Below are the code and all the weights of a small trained network. Each question names an input and a class and asks about switching units off, where a switched-off unit gives its printed mean instead of its output.

import numpy as np


def w(rows, s, z=0):
    codes = np.array(rows[::2]) - 128.0
    scale = np.full(codes.shape[1], s)
    scale[-1] = z or s
    return codes * scale


def f(y):
    return np.maximum(y, 0)


def log_softmax(a):
    a = a - a.max(-1, keepdims=True)
    return a - np.log(np.exp(a).sum(-1, keepdims=True))


def net(x, mask):
    res = np.array(x, float).reshape(1, 5) / 4 @ E
    y = f(res @ A[0][:, :-1].T + A[0][:, -1])
    res = res + np.where(mask, y, B[0][:, -1]) @ B[0][:, :-1]
    return log_softmax(res[-1] @ U[:, :-1].T + U[:, -1])


A, B = {}, {}
E = w([
[118,157,117,176,70,151,199,156,145,141],'x0',
[198,107,121,76,149,182,172,109,136,216],'x1',
[108,198,11,152,224,196,138,115,73,70],'x2',
[102,151,51,152,121,45,130,67,107,168],'x3',
[69,167,130,65,122,107,132,210,79,162],'x4',
],0.013)
A[0] = w([
[168,86,192,63,249,174,51,170,128,28,133],'neuron 1',
[170,156,16,172,242,222,181,154,2,100,2],'neuron 2',
[113,92,113,119,130,81,37,147,137,44,56],'neuron 3',
[205,129,132,80,190,129,167,98,117,203,117],'neuron 4',
[151,221,72,177,172,117,171,121,84,80,161],'neuron 5',
[185,99,127,225,140,135,152,24,189,59,81],'neuron 6',
[99,202,143,180,131,108,95,145,118,2,81],'neuron 7',
[126,217,163,90,194,200,156,48,63,42,61],'neuron 8',
[147,162,162,197,80,226,196,210,132,92,103],'neuron 9',
[161,140,91,67,113,182,140,80,112,186,65],'neuron 10',
[132,119,35,173,146,56,187,86,44,164,168],'neuron 11',
[52,196,165,13,134,111,145,214,25,161,101],'neuron 12',
[220,111,194,157,172,137,144,56,144,46,93],'neuron 13',
[179,139,82,51,191,201,193,111,154,177,78],'neuron 14',
],0.0078,0.0052)
B[0] = w([
[144,208,138,118,108,121,116,71,18,204,216],'neuron 1',
[186,76,236,116,106,84,139,154,162,102,251],'neuron 2',
[105,149,168,173,113,182,89,138,166,149,170],'neuron 3',
[77,135,160,160,75,201,111,169,120,151,190],'neuron 4',
[152,135,175,83,119,133,99,131,136,130,215],'neuron 5',
[165,154,100,162,170,143,172,132,133,92,193],'neuron 6',
[27,132,96,165,100,193,86,228,196,136,191],'neuron 7',
[125,92,211,65,119,81,140,102,132,140,196],'neuron 8',
[162,181,92,91,108,160,60,2,54,191,172],'neuron 9',
[117,110,136,212,148,210,146,160,142,113,168],'neuron 10',
[129,214,137,109,101,132,117,58,68,159,211],'neuron 11',
[170,223,160,159,232,117,201,120,169,56,222],'neuron 12',
[156,146,103,166,149,124,185,115,164,60,179],'neuron 13',
[38,94,132,242,128,211,56,149,127,180,194],'neuron 14',
],0.0086,0.017)
U = w([
[49,123,149,199,108,178,92,197,160,142,74],'0',
[177,93,221,101,60,88,137,153,186,143,118],'1',
[172,160,106,163,228,152,199,151,152,87,91],'2',
[128,156,123,123,121,135,85,98,108,164,251],'3',
[120,175,124,126,95,130,87,74,67,165,84],'4',
[107,117,109,92,132,156,121,132,96,104,206],'5',
[79,54,12,44,155,137,125,155,112,116,80],'6',
[143,55,77,60,158,117,137,182,106,115,73],'7',
],0.012)

Each question gives the input, the list of numbers given to net, and the class t.
The units are the neurons (one row each of A and B). Each row of codes is followed by its name. A weight is (code - 128) times the scale printed after its matrix; where a second scale follows, it is the last column's (A, B and U).
mask holds one flag per neuron, in row order. A switched-off neuron (its flag False) gives its mean, the last column of its row in B, instead of its output. The means were averaged over made-up inputs and are rounded, as every weight is.
A unit's drop is (log p(t) with every unit on - log p(t) with that unit switched off) / (log p(t) with every unit on - log p(t) with every unit switched off).
The circuit of an input: a set's keep is (log p(t) with only the set's units on - log p(t) with every unit switched off) / (log p(t) with every unit on - log p(t) with every unit switched off). Starting from the 12 units with the biggest drops (on a tie, the unit counted first), units are removed one at a time, each time the one whose removal leaves the highest keep (on an exact tie, the one counted first), for as long as the keep stays at least 0.8.
units of the circuit, in order: the units of the circuit, biggest drop first
unit that matters most: the unit with the biggest drop
k most important neurons: the k neurons with the biggest drops, biggest first
drop of u: that unit's drop, to one decimal
input [5,-6,-6,-8,-5], class 4: units of the circuit, in order => neuron 9
input [4,1,-5,-7,-8], class 2: units of the circuit, in order => neuron 13; neuron 6
input [-8,1,-4,-3,-4], class 3: 3 most important neurons => neuron 2; neuron 1; neuron 11
input [-7,8,-2,6,8], class 0: 2 most important neurons => neuron 4; neuron 14
input [1,-3,5,-2,-4], class 1: units of the circuit, in order => neuron 2; neuron 8
input [-3,3,-4,1,6], class 2: units of the circuit, in order => neuron 12; neuron 2
input [6,6,1,1,-6], class 0: 4 most important neurons => neuron 14; neuron 12; neuron 4; neuron 1
input [8,0,-5,7,-4], class 3: 2 most important neurons => neuron 2; neuron 1
input [8,3,7,-8,-1], class 3: 4 most important neurons => neuron 9; neuron 14; neuron 2; neuron 11
input [-7,6,-6,7,-4], class 3: 4 most important neurons => neuron 2; neuron 7; neuron 8; neuron 1
input [2,7,6,-7,5], class 0: 2 most important neurons => neuron 14; neuron 10
input [3,-3,-7,0,-8], class 2: 2 most important neurons => neuron 6; neuron 2
input [7,-5,3,-2,7], class 2: 2 most important neurons => neuron 12; neuron 14
input [1,-6,-3,4,-2], class 0: unit that matters most => neuron 1
input [-5,-4,7,0,2], class 1: 2 most important neurons => neuron 2; neuron 8
input [3,5,0,-5,6], class 2: 2 most important neurons => neuron 12; neuron 7
input [0,-4,8,-1,1], class 1: drop of neuron 1 => 0.0
input [-3,-1,6,6,-2], class 1: drop of neuron 8 => 0.1
input [4,1,-1,-8,2], class 4: drop of neuron 9 => 0.3
input [3,1,-1,-6,8], class 2: units of the circuit, in order => neuron 12
